Below are the code and all the weights of a small trained network. Each question names an input and a class and asks about switching units off, where a switched-off unit gives its printed mean instead of its output.

import numpy as np


def w(rows, s, z=0):
    codes = np.array(rows[::2]) - 128.0
    scale = np.full(codes.shape[1], s)
    scale[-1] = z or s
    return codes * scale


def norm(h):
    return h / np.sqrt((h * h).mean(-1, keepdims=True) + 1e-5)


def f(y):
    return y / 2 * (1 + np.tanh(0.7978845608 * (y + 0.044715 * y**3)))


def log_softmax(a):
    a = a - a.max(-1, keepdims=True)
    return a - np.log(np.exp(a).sum(-1, keepdims=True))


def net(x, mask):
    res = np.array(x, float).reshape(1, 5) / 4 @ E
    u = 0
    for l in range(3):
        y = f(norm(res) @ A[l][:, :-1].T + A[l][:, -1])
        res = res + np.where(mask[u : u + 5], y, B[l][:, -1]) @ B[l][:, :-1]
        u += 5
    return log_softmax(norm(res)[-1] @ U[:, :-1].T + U[:, -1])


A, B = {}, {}
E = w([
[70,102,56,149,48],'x0',
[150,45,154,110,139],'x1',
[142,136,80,107,56],'x2',
[122,120,210,121,76],'x3',
[3,97,93,132,142],'x4',
],0.007)
A[0] = w([
[100,43,39,227,31,165],'L0N1',
[185,100,181,68,126,120],'L0N2',
[137,2,197,190,150,113],'L0N3',
[188,56,36,133,179,120],'L0N4',
[68,86,111,70,87,2],'L0N5',
],0.0068,0.0024)
B[0] = w([
[131,146,160,65,69,254],'L0N1',
[141,165,107,254,110,173],'L0N2',
[123,56,98,117,221,188],'L0N3',
[125,103,86,103,209,171],'L0N4',
[121,186,69,141,93,145],'L0N5',
],0.0092,0.0041)
A[1] = w([
[84,123,81,64,47,4],'L1N1',
[134,157,111,131,127,87],'L1N2',
[165,84,231,34,99,96],'L1N3',
[155,167,169,84,116,155],'L1N4',
[1,238,200,142,170,129],'L1N5',
],0.0078,0.004)
B[1] = w([
[49,97,160,97,23,210],'L1N1',
[146,57,78,99,91,116],'L1N2',
[191,42,98,197,163,161],'L1N3',
[55,191,219,213,185,177],'L1N4',
[140,2,63,89,243,254],'L1N5',
],0.0059,0.0035)
A[2] = w([
[56,146,51,71,1,138],'L2N1',
[48,104,234,191,110,3],'L2N2',
[174,183,63,83,180,124],'L2N3',
[87,172,136,71,189,243],'L2N4',
[181,132,21,79,210,136],'L2N5',
],0.0082,0.0018)
B[2] = w([
[75,171,116,24,96,254],'L2N1',
[88,116,114,117,177,145],'L2N2',
[161,48,216,81,105,164],'L2N3',
[154,96,29,243,150,173],'L2N4',
[60,1,143,173,147,208],'L2N5',
],0.0081,0.0066)
U = w([
[142,84,110,115,238,191],'0',
[83,184,112,6,43,173],'1',
[229,245,184,179,89,5],'2',
],0.014,0.0024)

Each question gives the input, the list of numbers given to net, and the class t.
The units are the neurons (one row each of A and B). Each row of codes is followed by its name. A weight is (code - 128) times the scale printed after its matrix; where a second scale follows, it is the last column's (A, B and U).
mask holds one flag per neuron, layer by layer. A switched-off neuron (its flag False) gives its mean, the last column of its row in B, instead of its output. The means were averaged over made-up inputs and are rounded, as every weight is.
A unit's drop is (log p(t) with every unit on - log p(t) with that unit switched off) / (log p(t) with every unit on - log p(t) with every unit switched off).
The circuit of an input: a set's keep is (log p(t) with only the set's units on - log p(t) with every unit switched off) / (log p(t) with every unit on - log p(t) with every unit switched off). Starting from the 12 units with the biggest drops (on a tie, the unit counted first), units are removed one at a time, each time the one whose removal leaves the highest keep (on an exact tie, the one counted first), for as long as the keep stays at least 0.8.
units of the circuit, in order: the units of the circuit, biggest drop first
top k neurons: the k neurons with the biggest drops, biggest first
top k neurons in layer l: the k neurons of layer l with the biggest drops, biggest first
drop of u: that unit's drop, to one decimal
input [3,-6,-3,6,2], class 0: units of the circuit, in order : [L1N5]
input [6,8,-1,-5,2], class 1: top 2 neurons : [L0N1, L1N5]
input [-3,1,1,-1,-3], class 2: units of the circuit, in order : [L1N5, L0N2]
input [-7,6,7,2,0], class 2: top 3 neurons : [L0N2, L1N5, L2N5]
input [0,1,1,-5,5], class 1: top 2 neurons : [L0N1, L0N3]
input [-5,2,6,6,3], class 0: top 2 neurons : [L2N2, L2N1]
input [-8,1,7,7,3], class 2: top 2 neurons in layer 0 : [L0N2, L0N4]
input [4,4,3,-1,-7], class 2: top 3 neurons : [L1N5, L2N1, L0N3]
input [6,-7,-5,7,-5], class 0: top 2 neurons : [L2N2, L1N4]
input [-8,-2,6,-3,-5], class 2: top 2 neurons : [L1N5, L0N3]
input [1,-4,5,4,-5], class 2: drop of L1N4 : 0.1
input [0,-8,-1,2,-4], class 2: drop of L1N4 : 0.6
